What can hang from each mark:
z36: z41 z183 z645
z648: z41 z120 z162 z774 z795
z604: z41 z120 z795
z170: z41 z162 z774 z870
z162: z36 z648 z774
z795: z120
z870: z162 z170 z774 z974
z565: z774 z974
z41: z120
z974: z170 z463 z795
z774: z162 z170 z463 z648 z974
z645: z170 z183 z870
z183: z170 z565 z604 z645 z974
z120: z170 z604 z648 z774

Every row comes from one small tree of marks. The marks that hang from a mark follow it in brackets, in the order of their numbers. Every link used is in the known rows. Which tree was each row made from?
Known rows:
z870(z162(z36(z183 z645) z648 z774) z170): [ 148  -71  -80 -118  -64  -98  314  -60 -333   26  -32  -31  114  219
  -18   29   31  160  109  -64   59  -72  -71   12  -57  134  -14  107
 -237  -63   27  -18   12    5  380   47  -71   41 -130   19  285   11
  164   34   -3   37  360   23   18  -19  163 -187   53  -15  -52  130
   55]
z170(z162(z648) z870(z774 z974)): [ 118   34  -52 -122 -216 -222  195   90 -559  -52   48   18  133  181
  -98 -217  245  199   46   74   88 -100  -92   93  -58   24  -25    0
 -141   59 -110   54  -62   66  257   32  -85  -28  -38  -46   58   37
  213   44  152 -123  146   43  -54  -37   66 -180   15 -152    8   32
  -95]
z41(z120(z170(z162(z36)) z604 z648)): [ -28  -57   37  -63   41  150    9   71  251 -153   38 -127 -319  144
  168  107 -149   54  -22  -11   52 -106 -167    8  -75  110   10   -7
   58   19   54   69   61  152  170   -6   58  -96  -57    8  -14 -113
  -22   85   63  -58   44  -87 -160   55  -11 -101   46  182  -84   32
  -75]
z162(z36(z41) z648(z120) z774(z170 z974)): [   8  -16 -107  -86  -29 -163   84  104  -80  -44  -62  -81  -14  289
  -36 -121  156  178   62  -30   55  -49  -42 -155  -51  127 -193   31
    0    3    2 -141  -94  188  183 -118  -14   17  -86  -53 -103 -104
  130   18  103  -57  254   42   44  -17   92 -114   55  -67  -79  111
  112]
z974(z170(z774) z463 z795(z120)): [  41 -100   33 -163   54   13  159  110   43   -3   19   35   52   19
   17 -149  141  109   11   38   17   35  -91  111  167 -125 -104   56
   24  129   -4 -140 -214  133  131   33  -14  -19   44  -95   59  253
   17  -35   53   10  -71   26   77  -79  -36   35   -1  -72 -150  -41
 -154]
z795(z120(z170 z604 z648(z162(z774)))): [ 155  -27   17  -43  115  182   21   16  376 -149   24 -144 -167  113
  156   45 -129   50  -35   37   67  -74  -86   73   85  -33  -34  -19
   -6   65   55  -37   -6  196  189 -155   58 -101  -37  -16    0 -352
  -97   74   53 -127   36  -71 -202   68  -15   33   53  151  -13   53
   78]
z795(z120(z170 z774(z162 z974))): [  36  -42    7  -28  -15   38   88   56  438  -52   25  -98  -78   -2
  102   -3   70   25   26   55   33  -69  186   66   29  -73  -20    5
 -159   66   47  -92  -98  127   32 -100   35  -55    3  -46  -56 -113
   13   46  105 -189   -6  -87 -240   26  -24  155   -6   39  -55   10
   72]
z36(z183(z170(z41 z162 z774(z463)) z645)): [ 109   30   -1  -70 -101  -81  251   56   55   14   78  -46  -67  -39
   45  -87    4    3  127   31    9  -41  113  113 -156   62   49  -19
  -94   -7   60  -40  117  -98  210   60  -11   14  -38  -12  326  292
   81   65  -25   72   82  -17  107    0   38 -120   23   67 -108   -6
   17]
z645(z170(z162 z870) z183(z604)): [ 197  115   33  -20 -112 -114  208   45  -61   69   51   -8   53   39
   39 -233  160  106   84   32  -10  -27  -88   53  -82  132  149  -81
 -127   47   12   62  162  -46   51   79   26  -58  -32   20  253  200
   71   92  -31   31  140 -130  -57  -35   -7  -45   31   72  -17  -58
  -68]
z183(z170 z565(z774(z648) z974(z463 z795))): [  97  -27 -113 -284  -86 -106  244  184 -497   23  -32   44  -32   30
   30 -123 -209  -92   72   83    5   63 -199  144   16 -141  -99   25
  202  108  -64 -217  -17   42  -69   40  -40  -58   31 -152  164  193
  140  -43   49   -5  -49 -111 -205  -27  -29 -149  -73 -167  -52  -48
  -49]
z565(z774 z974(z170 z463)): [ -51  -77  -29 -212  -11  -37  284  100 -396  -20  -51  -14   62   85
   13 -111 -116  -17   14  119   12   51   95  142  104 -102 -119   74
   95  132  -33  -64 -232   74   11  -16    5  -59   25 -141   -9  203
   55  -87   80   32  -11  -55 -108    2  -81  -23  -13 -147 -110   72
   -3]
z183(z565 z604 z974(z795)): [  52   17  -45  -85  -14    1   71  167 -196   62  -17   50    9 -111
  -54   75    8  -30   38  121  -23   91  -79  -63  -59  -85    4   29
   95  -16  -56  -62  106  -31  -95   -7    1   40   41  -42  199 -109
   20    5  -68   41 -182  -50  -99   21  -34 -151  -20   19  -18  -68
  -32]
z604(z41 z120(z774) z795): [ 114  -51   57  -32  109  101  -68   12  486  -56  -14  -61 -202  -70
  167  133   83  -22   14    7   29  -31   69  162   82   51   12  -36
   36   38  -12  -33  178   27   69   10   40  -96   13   22   67 -128
  -45  -69   -8   47 -114  -44 -150 -136  -11   82   23  192  -79   55
  -73]
z870(z774(z170(z41) z463 z974)): [-157   54 -113  -24  -57  -63  286  150  187   15    4  -11  118  181
   -9 -224  213    6   25   48   87  -49   76   41   48  -15 -121  -12
 -124   97   -9 -182 -159   10  144  -64  -60   35  -45  -67  -84  101
  122   70  120  -18   11   81   17  -63   -9  -30   56 -131 -112  -34
   98]
z565(z774(z162(z648)) z974(z795(z120))): [ 135  -66  -86 -266  -33 -125  153  104 -440  -69  -42  -22   42  117
   36  -96  -87  110  120   85   36  -40   24  118  132  -95 -116   10
  231   92  -58  -63 -217  122   10  -71  -12  -22   32 -114 -101   -3
  120  -78  100  -45   21 -137 -125  -45   55  -32   -1 -152  -41   22
   32]
z41(z120(z170 z648 z774(z162(z36) z974))): [-104  -58  -16  -57  -29   23   68  107  294  -72   26 -111 -243   92
  169  114  -56   20   18   31  116 -103   99   54  -59   29  -25   -9
  -68   49   54  -47  -70  115  161  -11   60  -99  -75  -29 -128 -136
   32   71  111 -253   -4 -134 -211   87   24   37  -11   75 -111   60
   13]
z36(z183(z645 z974)): [  91  -29   63  -18    3   34   78   99   70   38   36  -13  -70 -136
  -32  117 -166  -62   76  102  -46   42  149   40  -75  -12   64   59
  -10  -82   55   45   85  -95   29  -49   29    1   -7   20  227  -26
  -40   -8  -68   72  -25  -17   54  107   -8  -91  -19   97   -7   37
   48]
z870(z170(z41) z774(z648(z120) z974)): [ -49   21 -105 -211 -142  -52  123   66   24  -64  -14    1   80  256
    5 -348  164   88   68   27   96  -92 -371  -33   53   10  -83  -33
   58   78 -102 -240  -46   60  177   16  -65   37  -79  -17  -76   99
  272   54  101   -2  119    1 -178 -220   33  -68  109 -159   12  -31
   34]
z648(z41 z120 z774(z162(z36) z974) z795): [ -98  -51 -109  -36   10  -48 -112   -6  402 -143   -4  -10  -38  199
   -6  116 -164   11    7   20   40   -9 -406 -100  111  -12 -207   28
  -13  -81  -24 -172  -67  163  282  -32   28   32  -76   20 -524 -142
  188   61   53 -203  114  -89  -97    2   56   84   79  -38  -10  253
  172]
z41(z120(z170(z162) z648)): [  22  -31   45  -87  -24   19   24   73   82 -125   53 -122 -303   60
  168   67  -47   71  -14   34   80  -72 -106    9  -23   74   25  -50
   76   33   36   12   63   85   67   17   36 -112  -46   -2    4   22
   -9   74   70 -136   20 -116  -84   62   10  -80   28  105  -82   43
  -89]
z774(z162 z170(z41) z648 z974(z463)): [-181  -41 -145 -167 -177  -80  295   64  -53  -81  -61   31  218  257
   39 -129  -64  101  111   12   75 -143  144  109  104   -8  -84   95
   34   68   41 -233 -250  165  143  -85    8   47  -72 -133 -280  121
  227  108  167 -113   67 -175 -109   68   93  107   62 -199  -65  -36
    7]
z870(z162(z36 z648(z795) z774) z170): [  61  -57 -100 -149  -60  -96  233 -101 -411  -51  -49    5  194  208
  -28  -28  138  187   73  -94  106  -87 -436  -34    9  106  -50   74
  -97  -15  -56  -77  -48   39  379   39 -102   59 -112  -24   96    9
  232    1   25  -19  307   47  -71  -14  132 -204   34  -99  -16   77
   -3]
z648(z120 z774(z162 z170 z463 z974) z795): [-123   11 -116   -2  -21  -60  133  151  347 -122   -1   45   65   49
   16   58   48   12   16   35   90   38 -160   46  236  -44 -199   15
   -1  -22   26 -264 -213   80  167 -152    5  -32  -31  -52 -415  -13
  173   86  122 -269   57  -22   20  111  -17   72   52 -119  -49  132
   66]
z795(z120(z648 z774(z170 z463 z974))): [ -14  -36  -18  -15   46   25   71  123  471  -22  -30  -72  -97   33
  115 -125  101   67   46   73   54  -34  140  154  119 -124  -10  -15
   -6  112   25 -158 -162   85   81 -141   18  -73  -28  -38  -88 -191
    1   10  101 -216  -61  -31 -190    1  -40  132    2   34  -98   12
   84]
z795(z120(z604 z648)): [ 133  -32   44  -55  136  165 -120   25  428 -109  -28  -67 -147   71
  104  -33  -99   58   -4   18  -14  -46 -140   61   83  -81   26  -11
  155   52   22  -17   30  119  105 -119   39  -55  -15   24   11 -327
  -70    3   25   20  -15  -21 -166  -47  -50   40   63  143   13  -10
   19]
z645(z183(z565(z774(z162(z648))) z604)): [ 254   36  -94  -63  -73  -76  185   88  -43   18  -88   25   91   87
  -33   90  -22   22   40    2   27   -9   75  -29  -47   40   64   33
   48    6   -5   10  114   -5   69  -71   59   22  -10  -19  154   33
  111   51    2   22  -25 -112  107   12  -17  -52   71   -5  -36   41
   72]
z795(z120(z170(z774) z604 z648)): [ 149  -19   64  -81   96  178   -7   64  535 -137   34 -132 -245   61
  161  -63  -19   47  -14   31   28  -75  -95   58   14  -58   -8  -27
   31   96   36   13  -12  163  168 -132   45  -82   -8   -6   65 -250
  -81   64   77  -36   -4   -5 -225  -21  -74   20   46  158  -33  -31
  -17]
z645(z870(z170 z774(z162))): [ 152  127  -13 -117 -149  -10  230    2 -265   19   93  -10  152  113
   82 -301  187   88  -13  -31   83  -37  -87   66  -29   43   13   41
 -183   90  -44  -60  -25  -48  100   45  -90  -86 -103  -36   92   74
  119  111   55   50  217   -6 -169  -26   72  -58   35 -127   41  -65
  -34]
z604(z41 z120(z170)): [  79  -40  106  -10  139   71    9   38  607  -92   44 -128 -230  -72
  153   73  -29   -1   15   18   24  -56  -60   54   52  103  -14  -54
  -21   78   35  -20  236  111   -7    6   15  -80   10   12  125 -111
  -98   42   21   20  -63 -109  -37  -62    7   21   37  172 -100   50
  -66]
z120(z170(z870) z604(z41) z648(z162)): [ 125   15   41    4   66  178   53   19  308 -140   68 -120 -212  103
  164   72 -268  -49  -40   61  100  -97 -149  167   48   70   30  -40
 -119  109   58   69   63  207  252  -87   70 -131  -53  -37   78 -407
 -134  150   60 -186   12 -199 -232  165  -35  -11   -3  196  -12   69
  -57]
z162(z36(z41 z183(z565 z604 z974)) z774): [ 138  -22  -44  -10   41  -37  201  144  -59   65  -54  -85  -53  120
  -37  140   15    3   77   18  -15   10  296 -122 -177   85  -48   89
 -123  -33   81   26  110  -16  197    5   15   62  -57   -8  291 -201
   73  -62  -62  125   33   46   35    9  105 -194   28   56  -63   45
  172]
z120(z648(z41 z162)): [  18   -1  -37  -20   12   35  -65  -78   18  -88    9  -80 -135  195
   86   49 -260   17  -44   42   78  -54 -161   56   71  -16   -6   -6
   25   37    1  -38  -17  101  190   -2   41  -27  -98    5 -182 -240
  -32   78  -12 -179   13 -165  -59  102  100   60   32   44   -6  161
  111]
z648(z162(z36(z41)) z774): [ -77  -23  -55  123   22   18   84  -27  -21  -20   12  -86   14  191
   19  100 -143   14  -27  -15   95  -40  128   14   20   85  -57   54
 -189  -20   91  -59  -94   76  185   64   12    8  -96   11 -127 -282
   37   -9  -44 -130   92  -64   27   97  147   62   -5   -8  -14  139
  134]
z120(z170(z41 z774(z162 z974) z870)): [  12   25  -68  -99 -170  -96  236   38   64  -53   86  -83   -1  140
   70 -121  127   31   68   72   83 -115  128   31 -109   50  -39  -58
 -276   75   15   12  -89  108  244  -18    1   -6  -12  -65  -52  142
  119  123  158 -126   54  -64 -238   39  -12  -43    8  -40  -60  -33
   -8]
z41(z120(z170(z774) z604 z648(z162 z795))): [ -35   22   18  -90   57  171    7   80  348 -200   73  -94 -339   37
  188  146  -86   16  -40   13  115  -56 -252   29   41   55  -48  -53
  150   48   26   -6    7  127  292  -78   69 -111  -26    5 -103 -217
  -23  111   75 -120  -18  -51 -107  113  -43  -83   46  137  -54   61
  -94]
z795(z120(z604 z648 z774(z170))): [ 135  -12    5  -37   71  220  -37   63  481  -84  -25  -92 -177   35
  168  -57  -47   66   -1   28    8  -35    4  110   60  -61   77   26
   60   69   15  -56  -65  137  141 -167   75  -81  -18   -8   17 -274
  -63   31   59  -76    4  -30 -325   -6  -88  110   40  163  -24    1
    7]
z36(z41 z645(z183(z974))): [ 157   16  138   57   35  -45   78   70  286   31   -8  -54 -182   29
   -7  -61 -132  -66   63   41  -92   40  418  -38   -4   66   49    2
  -43  -45  109   67   55  -25  -46   34   18  -10  -25   71  273 -183
  -46   -1  -76  163   22  -79  184   13  -19   -8   16  111   -3   53
   20]
z36(z41 z183(z170 z645)): [ 219   68   95    8   14  -14   91  128  223   33   40  -52 -188  -74
   19  -34 -105 -101   66   21  -62   29  133   34  -92   71   73   15
    5  -11  122  -80  176  -92    8   26    8  -16  -33    6  440    1
  -64    8 -106  160   97  -81  156   60  -12  -63  -16  133  -40  -19
  -15]
z565(z774(z162 z170(z41(z120)) z648 z974)): [  -4   22 -174 -209 -197  -75  236   99 -125  -97  -30  -37   34  281
   99  -97  -72   89  150   27   73 -100  118   64   21   38  -88   47
  102   81   15 -172 -166  110   90  -84    2    3  -34 -113 -268  196
  261   46  181  -59   66 -166 -197   -2   33    7   81 -175  -52   -4
   35]
z565(z974(z170 z795)): [ -84  -47   -8 -119    1   13   82  122 -181   21  -42   34   37  -41
  -28  -98  -36    1   34   97   -8   70  -76   85   59  -56  -72   17
   93   48  -36  -26 -190   61  -84    4   13  -16   66  -84    0  125
   -8  -57   26  -10  -40  -76   -8    5  -55  -16  -50  -72  -65  -24
  -44]
z974(z170(z162 z774 z870) z463): [  55  -28    6 -148 -156  -80  317   36 -418  -12   62   15  101  116
    8 -152  149  139  -12   52   44  -24  105  165   12  -15  -22   78
 -229  125    8   10 -189  106  266   71  -21  -51   -9 -113   57  374
  135   35  126  -66   66   29  -34   44  -16  -50    9 -123 -115   41
 -197]
z604(z120(z170(z162) z774) z795): [ 105  -90   22  -52  -29  108   73   53  263  -99   20  -98 -241  -24
  182  138  118   21   -1   17   46  -64  111  140    2   38   20  -13
  -86    3    5   19   36   54   69   -2   49 -112   26   -9   13   63
    6  -28   41  -80  -45  -47 -276  -10  -39   33   -5  173  -83    2
  -99]
z41(z120(z604 z774(z170 z648(z795)))): [ -67   42  -39  -88  -10  203  -12  108  195 -122   -6   -8 -184   -9
  118   69   -4   39    6  -36   33  -13  -74   26   46   71   12   37
  224    5  -23  -88  -41   96  147 -100   77  -71   -3   -4 -156  -45
   90   44   65  -58    6  -33 -219   24  -70   -2   42   83  -22   43
 -125]
z645(z170 z183(z974) z870(z162(z36 z774))): [ 125  108   67  -89  -57  -88  303  -37 -355   99   75  -71   79  112
   78 -287   94   52   58  -14   15   15 -174  -22 -158  112   52   13
 -202   24    5   33  117  -95   82  105  -70 -109 -142    5  277  114
   95   67  -36  183  279  -31 -135   -5  103 -171  -42   -2   36  -12
  128]
z604(z120(z170(z774)) z795): [ 100  -51   25  -83   28  104   50   74  394  -99   41  -81 -223    0
  150  100  143    5   -9   16   39  -40   12   93    5   23  -62  -37
  -51   24   16    5   61   36   97  -38   22  -92   35    6  -18   77
  -32   -9   39   32  -54   28 -166  -33  -41  -16   27  130  -81  -33
 -104]
z648(z120(z604) z162 z774(z974(z463)) z795): [-202  -43  -64  -20   97   49  -17   59  242 -158   12   50  -13   32
   10  154 -124  -34  -65   62   96   38 -408   33  279  -65 -190   -5
  156  -51  -15 -226 -115  175  272 -128   51  -63  -20   -6 -374 -336
   73   56   59 -201   19    6  -30   63  -60   66   45   -4    8  200
   68]
z795(z120(z604 z648(z41) z774)): [ 127  -19   24  -56  118  197 -145  -13  440 -107  -20 -107 -223  108
  138  -33 -116   30  -37   29   -6  -50  -85   64   68  -79   47    7
  112   60  -24  -40    3  165  186 -101   76  -62  -46   24  -62 -348
  -49   22   18  -67  -18  -58 -316  -71  -49  123   53  191   -8  102
   79]
z648(z41 z120(z170(z870)) z162(z774(z974))): [  36   32  -95  -64  -42  -62   25  -32  -26 -109  116 -119 -116  255
   36   35  -96    8  -82  116   81  -20 -244  -53   67   57 -177  -47
 -228    3  -30 -153    6  241  258  -95   39  -78  -75  -21 -363    5
   39  176   83 -292  138 -125 -199   92   53    7   63    0  -38  308
  204]
z774(z463 z648(z795)): [-117  -24  -39  -38   15  -15   93   67   10 -107  -62   75   77   11
  -49  -28   27   22   82  -67   57  -38  -38   77  187  -72 -120    9
  203   51  -24 -100 -146   -6  109   -8  -30   29  -16  -32 -216  -52
  195  -40   18 -146  -82  -49  113   47   68  -33  -14 -118    2   -4
  -43]
z870(z774 z974(z170(z41(z120) z162))): [ -67   30  -32 -108 -131  -48  200  108  -24  -86   17  -25   67  200
  -43 -190  203   96    6   72   72  -42 -148    7  -73   36  -74   31
  -89   68  -75  -64  -39   25  206   97  -52    9  -35  -39   75  218
  176   39  111   57   48   41   55 -120    3 -119   87 -115  -80   13
   -4]
z36(z183(z604(z120(z170(z162) z648) z795))): [ 147  -67   17  -53   32   86   96  148  334  -62  -30  -70 -213  -64
  122  205   51   50   76   57   24  -46  104   91  -10   38   50   -9
   37  -13   75   57  151  -30  140  -55   79  -53    6   28  195  -68
  -59    1  -39   17  -34 -101  -23   11    2  -28   63  225  -96  -25
  -44]
z170(z41 z162(z648)): [   6  -34  -77 -127 -148 -125   72  -99 -398 -111  -45  -66   30  162
   14 -102   80  193   84  -22   53 -120  -76  -74  -64  104   46  -37
  134  -13  -62   37   29   66  140   61   -3   67  -42  -16   38  105
  174   21   46    4  119  -76   20  -58  102 -120   59   -5  -18   30
  -10]
z645(z170(z41 z162) z183(z974)): [  49   41   42  -84 -105  -70  189  -34  -80   -2   21  -86  -57  106
   73 -227   -4   39   95   42  -26  -26 -149  -42 -104  119  127  -76
   20   12    5   53  131  -54  -15  123   14   -9  -52   16  239  227
  107   46  -35  147   81 -106  -38  -50   46 -103   19   56   15  -39
   62]
z795(z120(z604(z41) z648)): [ 156  -25   83  -47  180  160 -137    8  572 -115  -23  -88 -176   50
  131  -32 -120   43    6   19   -9  -57 -163   79  100  -41   28  -27
  159   83   28  -18  114  141  102 -102   38  -62  -22   21   87 -389
  -98   13   22   47  -32  -59 -122  -89  -34   55   71  176   -8   15
   10]

Write each row's tree:
[  25   25  -17  -17   85  179 -113    3  300 -162   62 -117 -228  174
   67   83 -198  -86 -162   43   11   26 -355 -111   62   57 -107   12
    0  -54  -29 -102   60  226  141  -84   87  -77  -69   28 -250  -87
  -38  148    1 -105  117  -66 -227  -14  -66   64   79  173    2  272
  108]	z648(z41 z120(z170 z604) z774)
[  86   32   -1  -94  -84  -44  163  -23 -151   18   16  -34    0   38
    4 -119  -73  -36   68   88  -25    2 -126   21  -87   46  108  -58
 -133    4   23  -15  130  -49  120   32  -24  -23  -43   14  208  213
   53   53  -41  105   64  -94 -132   19  -14 -106    0   50   20   16
   33]	z645(z183(z170(z41 z870(z162)) z974))
[  19   63  -99 -115  -62  -68  299   73 -321  -90    7  -13   96  232
  -26 -105  193  117  -64  -18  125  -62 -218   -2  129   -2 -105   73
 -102   68  -39 -215 -123   33  295  -80  -87   17 -124  -58  -27  143
  171  113   93  -42  207   61   93   13  110 -131   81 -146  -78  129
   26]	z870(z162(z648(z120)) z774(z170 z463))
[ 184  -55   16 -107   50  117   43   -5  325 -177   -1 -173 -177  165
  177  -71  -44  112   29   26   41 -123 -103   15    4   16   18  -45
   53   53   22   11   43  197  206  -89   48  -56  -35  -15   92 -183
   -2   55   80  -31   65  -66 -257  -55  -31  -38   86  175  -35   -2
   51]	z795(z120(z170(z41 z162(z774)) z604 z648))
[  25   27 -111  -95 -113   44  134    6  118 -120   -1  -84  -35  204
  161   20 -104  109   41   -2   65  -88   42   13    1  108   43   29
   -7   18   57  -99  -40   69  178  -53   49   -1  -79  -37 -135  150
   79  133   82  -41   97 -170 -120  110   80    9  109   -2  -68   19
   -4]	z774(z162 z170(z41(z120(z648))))
[ 137   -1  -34 -113  -43  115  102  -15 -169 -160   10  -88 -117  208
   69   96   22   25  -69  -24   43  -86 -111   12  -47  110  -81   25
    5  -22  -20   77   -5  195  175 -101   50  -72  -29  -66    7  -30
   17   88   66  -26  154  -14 -168   42  -37  -91   41  143  -16   83
  -37]	z120(z170(z162(z648(z41) z774)) z604(z795))
[  71   69  -60 -135 -122  -87  102  -49 -264  -69   38  -29   19  175
   20  -35   76  114   -4  -30   71  -90   78   10  -46   27  -67   35
  -34   48  -24    1 -100   89  238  -15   -4   25  -64  -46 -125   39
  135   95   84  -58  103   -1   33   13  131    3   55 -100  -18  103
    0]	z170(z774(z162(z648(z41))))
[ -56   33  -44  -83  -73   79   28   92    2  -51   11  -39 -149   10
  112   18   47   73   12   -6   54  -17   89   26    9   69   28   28
  106   20  -11 -115  -41   53   58  -39   52  -73  -30   -9 -136  107
   90   37   60 -118   15  -66 -173   17   10   26   23   14  -52   63
  -81]	z41(z120(z774(z170 z648)))
[-128  -78 -135   23   14  -18  121   49   46  -73  -80   -2  112   92
  -53   53   37  135   74  -78   97  -23 -131  -26   57   45 -133   56
   15  -21  -11  -54 -159   51  248  -47  -15   41  -61  -19 -190 -133
  136  -19   15 -177  130   13   80  109   90  -80  -10  -43  -61   89
   -2]	z162(z36 z648(z774(z170 z463) z795))
[-113  -39  -57 -232 -126 -116  414   17 -376  -89  -15   47  299  343
  -59 -324  173   96   24   28  136 -153 -422  100  108  -10  -48   98
  -67  102 -125 -253 -111   33  402  139 -147   63 -155  -56  138  143
  312   60   85   74  154   15 -129 -191  117 -127   79 -239  -39   -6
   -7]	z870(z162 z170(z41) z774(z648) z974(z463))
[-156   16  -60    8  -81  -30  253   82   18   22  -22   27  120   64
   -5   -3  119  -33    4   19   77  -25  375  175   52  -74  -81   67
 -186   91   38 -117 -277   44   86  -25    9  -25  -30 -111 -137   29
  128   34  110 -226  -52  -43   -5   89    3  144  -34 -109  -94   64
   68]	z120(z774(z162 z463 z974(z170)))
[  76   50  -68 -134 -162  -18  221  -42 -242  -35   25  -34   95  169
   13 -154  152  100   33   39   50  -28  -40   31  -82   40   23   30
 -247   79  -16   -5  -80   35  332   60  -25   33  -24  -51   73  340
  168   45   87   38  117  -10 -126   -7  -18 -102   43  -66  -56   32
  -69]	z974(z170(z41 z774 z870(z162)))
[ 100  -86  -40   30   39  -32   54  -22  280  -50  -42  -28  -49   90
   68  108 -225   67  110  -20   98  -44  -32   60   52   17  -46  -19
  -59  -38   49   50  -42   40  353   -4   37  -12  -66   43  -43 -323
   43    0   -8 -172   55  -87   86  105   77  -36   22   46  -22   94
   97]	z120(z648(z162(z36(z645(z183)) z774) z795))
[ 141   22   23  -38    3  135   16   27  285 -136   77  -83 -183   39
  120   64  -94  -49  -60   24   28  -49  -69   44   24   67    0    2
 -159   41    0  -18   49  188  198  -83   87 -101  -29  -27  -24  -80
   -3  142   77 -144   54 -129 -298   46  -52   45   29  146  -15  130
  -36]	z648(z120(z170(z870) z604(z41) z774(z162)))
[  30  -24  -49 -110  -19  -40 -121    9  -69 -137  -55   15  -90  -74
  -16   32   97  108   28  -29   55   17 -310 -105   97  -26  -57  -32
  263  -27 -118  -68  -16   52  154  -74   37   -7   -2   11 -113 -107
  115  -12   24 -150   66  -17    5   10    1  -65    7   12   27  117
  -59]	z162(z648(z120(z774) z795))
[ 182  -42  -43  -79   57   72  -83  -55  163 -100  -20  -78  -95  185
  106   78  -41   47  -27   40   47  -31  -89   84  115  -61  -63  -18
   27    7    6  -73    6   74  186  -82   34  -64  -50    8 -147 -158
  -27  -24   -7  -67   21  -54 -154   -3   47   50   62   82   -8   96
  102]	z604(z795(z120(z648(z41 z162(z774)))))
[ -77   58  -81 -161 -126 -156   76   61  -23  -17   82  -45  -64  143
   53 -189  261  102   88   98   65  -68   17  -10 -100   72  -28 -126
  -37   56  -51  -40   16   56  295   16  -16  -16   -5   10 -131  180
  176   52  151   -6   11   52 -211 -132  -31 -127   59  -37  -79   14
  -29]	z170(z41(z120) z774(z974) z870)
[   2    6  -40   13   82  169  -40   19  182 -148  -24   -8  -89   53
  102  151 -236  -16  -31    8  118  -18 -254  114  150  -32  -29   -2
  169  -10   14  -21  -84  109  291  -93   64  -68  -46    2 -140 -522
   -3   32   15 -172    7  -48  -97  119  -37   25   18  100   62   90
    7]	z120(z604 z648(z162 z774 z795))
[ 111  -11  -94 -199 -156 -122  140  -97 -441  -98  -11  -65   70  224
   42 -199  176  217   58  -20   77  -83 -303  -66  -13  153   11  -39
   61   -3  -96  -79   40   84  197   44  -33   14  -78  -17   80  215
  215   57   52  -18  235  -15 -104 -117   90 -157  104  -46  -10   74
   -1]	z870(z170(z41 z162(z648(z120) z774)))
[  84   54  -50 -134  -10  -29  225  148 -196  -17  -43  -17    6   18
  -12   28  -55  -50   76  102   25   28  123   31   -4  -66  -64   52
  131  113  -40 -106  137  -14  -34  -23  -20   10  -20  -91  171 -155
  140   -5  -14   28 -191 -117  -95  -14   24 -145   27  -50  -45   44
   32]	z183(z565(z774(z463 z648)) z604(z41) z974)
[ 103   61  -78 -144 -146 -162  175   40 -559  -85   75  -44   -1  282
  -25 -139  177  190  -19   30   95 -108  -57   48   31   68  -50  -20
  -81   80  -76  -14  -23   97  309   40  -60  -41  -93  -29 -127  141
  220   83  112 -145  147   -9  -31  -14  125 -174   67  -91  -58  177
  -67]	z170(z162(z648(z41(z120))) z870(z774(z463)))
[  62   32  -15 -107 -123 -195  205   91 -361   25  101   66  107   96
  -60 -175  249   77   59   89   61  -45 -147  143  -39  -16  -28    3
 -232   54  -77    4 -127   33  326   65 -100   -3   -1  -38   61  144
  154   38  121  -50   37   77 -124  -69   11 -132  -42 -137  -39  -26
  -89]	z170(z774 z870(z162 z974(z795)))
[-122   -7  -69  -42  -17  -93  110   -5  -66  -18   19   -4  109  234
   -2   47 -116  -33  -73   63   64  -38   51   68  121  -34 -132   66
  -73   -1   17 -173 -139  164  147   -8    8  -21 -101  -56 -325  -97
   89   86   69 -163   67  -68  -68    8   62  175   38  -81  -45  223
  138]	z648(z41 z774(z162 z974(z463)))
[   2  -13   35  -92   72   33   -4  110  -22   10    8    1    9 -132
  -15  -56   94   81   84  128  -31   38  -32  -26   48  -97  -24  -19
  130   22  -31  -73   19   10  -74  -36   -9   17   33  -10   83 -151
  -51  -27  -87   56 -121  -64 -121  -55   -9  -22   14   68  -23  -73
  -48]	z183(z604 z974(z795(z120)))
